Below is a small trained network, with its code and all its weights. Each question gives an input and a class and asks what happens when units are switched off, that is, made to give their printed mean instead of their output.

import numpy as np


def w(rows, s, z=0):
    codes = np.array(rows[::2]) - 128.0
    scale = np.full(codes.shape[1], s)
    scale[-1] = z or s
    return codes * scale


def f(y):
    return y / 2 * (1 + np.tanh(0.7978845608 * (y + 0.044715 * y**3)))


def log_softmax(a):
    a = a - a.max(-1, keepdims=True)
    return a - np.log(np.exp(a).sum(-1, keepdims=True))


def net(x, mask):
    res = np.array(x, float).reshape(1, 6) / 4 @ E
    y = f(res @ A[0][:, :-1].T + A[0][:, -1])
    res = res + np.where(mask, y, B[0][:, -1]) @ B[0][:, :-1]
    return log_softmax(res[-1] @ U[:, :-1].T + U[:, -1])


A, B = {}, {}
E = w([
[131,161,83,225,58],'x0',
[182,69,187,200,172],'x1',
[111,120,123,136,138],'x2',
[138,5,21,74,131],'x3',
[164,144,139,112,105],'x4',
[148,135,132,118,117],'x5',
],0.012)
A[0] = w([
[61,152,30,40,59,83],'N0',
[153,83,37,202,24,33],'N1',
[134,66,92,99,131,134],'N2',
[136,142,89,182,121,99],'N3',
[174,63,32,139,90,4],'N4',
[211,4,155,193,131,98],'N5',
[129,55,149,25,168,20],'N6',
],0.015,0.0034)
B[0] = w([
[162,105,31,190,128,234],'N0',
[150,103,195,25,195,219],'N1',
[139,199,182,143,104,204],'N2',
[122,110,177,63,146,163],'N3',
[52,163,173,188,67,220],'N4',
[152,123,4,176,116,249],'N5',
[121,108,191,58,158,233],'N6',
],0.019,0.018)
U = w([
[185,89,13,135,143,57],'0',
[144,54,177,8,168,253],'1',
[105,199,205,190,57,91],'2',
],0.013,0.0027)

Each question gives the input, the list of numbers given to net, and the class t.
The units are the neurons (one row each of A and B). Each row of codes is followed by its name. A weight is (code - 128) times the scale printed after its matrix; where a second scale follows, it is the last column's (A, B and U).
mask holds one flag per neuron, in row order. A switched-off neuron (its flag False) gives its mean, the last column of its row in B, instead of its output. The means were averaged over made-up inputs and are rounded, as every weight is.
A unit's drop is (log p(t) with every unit on - log p(t) with that unit switched off) / (log p(t) with every unit on - log p(t) with every unit switched off).
The circuit of an input: a set's keep is (log p(t) with only the set's units on - log p(t) with every unit switched off) / (log p(t) with every unit on - log p(t) with every unit switched off). Starting from all 7 units, units are removed one at a time, each time the one whose removal leaves the highest keep (on an exact tie, the one counted first), for as long as the keep stays at least 0.8.
units of the circuit, in order: the units of the circuit, biggest drop first
top k neurons: the k neurons with the biggest drops, biggest first
drop of u: that unit's drop, to one decimal
input [-5,8,5,8,7,3], class 0: units of the circuit, in order => N5
input [-4,-5,6,-4,-2,-3], class 0: units of the circuit, in order => N4; N1
input [0,6,4,8,-6,6], class 2: top 3 neurons => N4; N2; N0
input [-2,-8,4,-8,-8,-2], class 0: top 2 neurons => N4; N2
input [6,-4,5,-6,-4,5], class 1: units of the circuit, in order => N4; N5
input [-4,-1,1,5,-6,-1], class 2: top 3 neurons => N1; N2; N4
input [1,-1,4,3,2,-2], class 2: units of the circuit, in order => N5; N6
input [-4,-5,-2,8,-1,0], class 2: top 2 neurons => N4; N2
input [-4,-4,6,-3,6,3], class 0: units of the circuit, in order => N1; N4
input [-8,-8,7,6,-5,-6], class 0: top 2 neurons => N0; N1
input [4,2,-1,1,-7,5], class 1: top 2 neurons => N0; N1
input [-7,8,-2,2,0,-1], class 0: top 2 neurons => N5; N1
input [5,-4,7,-5,-4,-1], class 1: units of the circuit, in order => N5; N4
input [-5,-2,0,6,-6,8], class 2: units of the circuit, in order => N2
input [5,-3,-4,6,3,-2], class 2: top 2 neurons => N4; N6
input [-2,-1,-2,2,-7,-8], class 1: top 3 neurons => N5; N4; N6
input [6,5,-5,3,-6,-6], class 1: top 2 neurons => N1; N0
input [0,4,6,8,-5,-4], class 2: top 2 neurons => N4; N2
input [6,4,5,2,-1,-8], class 1: drop of N1 => 1.7
input [7,-4,6,-2,-6,7], class 1: units of the circuit, in order => N1
input [-2,0,0,7,7,-3], class 2: drop of N2 => 0.1
input [3,4,6,8,-3,7], class 2: drop of N4 => 1.6
